[[ -4  19  27 -31  19  20 -28   0 -10   6  -2 -12]
 [ 20 -45 -30  -1 -25  47  21 -20  59 -37  -9  12]]
|
[[ 20 -45 -30  -1 -25  47  21 -20  59 -37  -9  12]]

[[ 15 -23 -15  22  19  31  54  17  -1 -21]
 [  7   1   5   4   9  33  22  20  -3  -9]
 [ -3 -18   0 -20  -8  20  44   6  -8   0]
 [-22 -20  -8  -5  40  22  66  54  -5 -15]
 [ -7   4  -1  -4  24  28  41  34  -1  -7]
 [ 14 -18 -13  25  20  29  46  24  -1 -19]]
|
[[  7   1   5   4   9  33  22  20  -3  -9]
 [-22 -20  -8  -5  40  22  66  54  -5 -15]
 [ 14 -18 -13  25  20  29  46  24  -1 -19]]

[[ 10   4  -6   6  61  30 -29  10]
 [  7 -21  45  14  -1  -2 -17 -10]
 [ -8 -18  33   6   2   5  -7   4]
 [ -2 -37  15  -1  -8  -6  16 -13]
 [ -5 -37  16 -11  -8   1   9   1]
 [  6 -41  11 -14  -5  -8   8  -2]
 [ -5 -21  22 -11 -10 -19  11 -12]
 [ -9 -35  18  -9 -25  -4  -3  -6]
 [ -8 -42  10 -12 -16 -10  -8 -17]
 [-10 -32  22  -3  -8  -9   8 -15]
 [  6 -42  18  10 -10 -13 -14 -15]
 [  5 -34  10 -14  -8  -9  12  -9]]
|
[[  7 -21  45  14  -1  -2 -17 -10]
 [ -2 -37  15  -1  -8  -6  16 -13]
 [  6 -41  11 -14  -5  -8   8  -2]
 [ -9 -35  18  -9 -25  -4  -3  -6]
 [-10 -32  22  -3  -8  -9   8 -15]
 [  5 -34  10 -14  -8  -9  12  -9]]

[[  5 -10  35  36 -55  69  19  -5  -3]
 [ 23   1 -14  20  23 -25 -11  14  24]
 [ -8  22   5   6 -29  26 -12  14 -52]]
|
[[ 23   1 -14  20  23 -25 -11  14  24]]

[[  8   0 -18 -30   8  16  10  19 -28   4 -46 -36]
 [ 28 -28  -5 -31   6  14   6 -70  37 -15  14  12]]
|
[[ 28 -28  -5 -31   6  14   6 -70  37 -15  14  12]]

[[ 16  -9   4 -15 -43  30  38  -6 -22   2 -34   3 -22]
 [-28 -20  -8 -23 -25  -1 -52   6   8  49   1 -21  24]
 [-57  24 -14 -16   1 -14   9 -19   0  24  26  40  82]
 [ 23  -3  12 -34  24  12 -24  24 -47  22 -53 -25 -31]
 [ 19  -6  16   5  42   8 -27   8 -42  34  10 -32   7]]
|
[[-28 -20  -8 -23 -25  -1 -52   6   8  49   1 -21  24]
 [ 23  -3  12 -34  24  12 -24  24 -47  22 -53 -25 -31]]

[[ -3 -12]
 [ -7  13]
 [ 16  39]
 [ 21  28]
 [ -4  65]
 [  4 -22]]
|
[[ -7  13]
 [ 21  28]
 [  4 -22]]

[[ 18 -25 -23  44 -18   9   7 -12 -17   2  35   8 -28]
 [ -9  20  14  46  32 -20  11 -17  11 -38  35   4  10]
 [-41  25  12  39 -16 -14  34  -7 -42   0   1   3  -5]
 [ 36 -22  15   9 -10 -24  44  20  38  82 -82  12 -10]
 [-35 -10 -24  23   5 -15  26 -17 -10  -9 -33 -14 -18]
 [-18  32   2  24  25   6 -29  -7  18  17   6  19  -8]
 [  6 -24  53  -6   2 -17  24  36  24  -7 -45 -26 -20]]
|
[[ -9  20  14  46  32 -20  11 -17  11 -38  35   4  10]
 [ 36 -22  15   9 -10 -24  44  20  38  82 -82  12 -10]
 [-18  32   2  24  25   6 -29  -7  18  17   6  19  -8]]

[[  2 -59 -66  22]
 [ 74 -16  40  77]
 [  1 -83  16 -49]
 [ 73  -5  17 -53]
 [ 67 -53 -52  -4]
 [ 55  23  -6  -5]
 [-72  57  76  24]]
|
[[ 74 -16  40  77]
 [ 73  -5  17 -53]
 [ 55  23  -6  -5]]
---
[[-25 -56]
 [-81  45]]
|
[[-81  45]]

[[-17   9  47 -12]
 [-18   8  45 -12]
 [ -7   8  57   2]
 [  1   7  62   8]
 [-21   7  41 -21]
 [  6   6  59  17]
 [-10   8  53  -1]
 [-30   7  33 -26]
 [  6  10  58  12]
 [-28   4  36 -23]
 [ -2   9  58   5]
 [-10  10  54  -9]]
|
[[-18   8  45 -12]
 [  1   7  62   8]
 [  6   6  59  17]
 [-30   7  33 -26]
 [-28   4  36 -23]
 [-10  10  54  -9]]

[[-18  29  14   5  16  -9   1   8   0  -7 -13   9  55]
 [-18  29   6   5  16  -9   1   8  16  -7 -13  10  60]
 [-18  14  14  43  16  -9   1   8   0 -12  19  21 -63]
 [-18  29  35   5  49  -9   1  65   0  -7  12   9  55]
 [ -8  29  14 -14  16  -9   1  15   0  -7 -13   9  55]]
|
[[-18  29   6   5  16  -9   1   8  16  -7 -13  10  60]
 [-18  29  35   5  49  -9   1  65   0  -7  12   9  55]]

[[ 33  -6 -49 -31 -22 -47  -4 -18  25 -28  25 -13 -57]
 [ 28 -10 -67  10 -25 -50   1 -29  20 -30  22  -1 -54]
 [-71   4  38 -19  -1  23  20  20 -67  20  22  31  44]
 [-25 -26 -14  36 -22 -23   4 -16 -13 -22  48  -2 -22]
 [ 59  15  20 -25  37  11 -17  20  46  20 -63 -25  13]
 [-50  -3  35  36   8  32  22  15 -41  20  -7  25  36]
 [  7  -4 -42 -14 -24 -35  -2 -19   2 -30  45  -2 -39]]
|
[[ 28 -10 -67  10 -25 -50   1 -29  20 -30  22  -1 -54]
 [-25 -26 -14  36 -22 -23   4 -16 -13 -22  48  -2 -22]
 [-50  -3  35  36   8  32  22  15 -41  20  -7  25  36]]

[[-43 -19  28 -21   7  33  30]
 [ -3  -6 -10  -7   2  -9  -6]
 [-38   9 -15 -46  -8   2  21]
 [ 26 -14 -57  -3   7 -60 -46]
 [-20   1  27   1 -32  24   7]
 [ -6 -20   0   0   4  -3  -8]
 [  0   0   0   0   1   0   0]
 [-43  10  36 -20 -35  40  31]
 [ 39  38  16  40 -52   0 -20]]
|
[[ -3  -6 -10  -7   2  -9  -6]
 [ 26 -14 -57  -3   7 -60 -46]
 [ -6 -20   0   0   4  -3  -8]
 [-43  10  36 -20 -35  40  31]]

[[ 65 -13 -44  20  14 -14  -3 -15 -60  -9   1 -11  33]
 [-40   0 -53 -10  -8  -2  60  -3  49  -3  -6  -4 -15]
 [ -3   4 -23  -6  -4   2  25   1  -5   0  -4  -3  -6]
 [-24   2 -39   9   1   2  54   4  72   0   2   4   9]
 [  9 -22  52  28  18 -14 -52 -12  24  -6  12   3  25]
 [-17   5 -22 -14  -8   3  23   2   4   1  -5  -2 -15]
 [-24  19 -31  -1  -6  17  57  19  64   8   0  11   2]]
|
[[-40   0 -53 -10  -8  -2  60  -3  49  -3  -6  -4 -15]
 [-24   2 -39   9   1   2  54   4  72   0   2   4   9]
 [-17   5 -22 -14  -8   3  23   2   4   1  -5  -2 -15]]

[[ 21 -14  -9  24  24   9   5  34  -6 -22  20]
 [ 10  48 -14 -20  -9  -9  -6   1  -6  24  14]
 [ -1   8   8 -20  22 -18 -40  75  25 -45   8]
 [-13  11 -52  48  32 -12 -38  47 -52  28  22]
 [ 32  35  22 -31  22 -63 -20 -24 -19  15  15]]
|
[[ 10  48 -14 -20  -9  -9  -6   1  -6  24  14]
 [-13  11 -52  48  32 -12 -38  47 -52  28  22]]
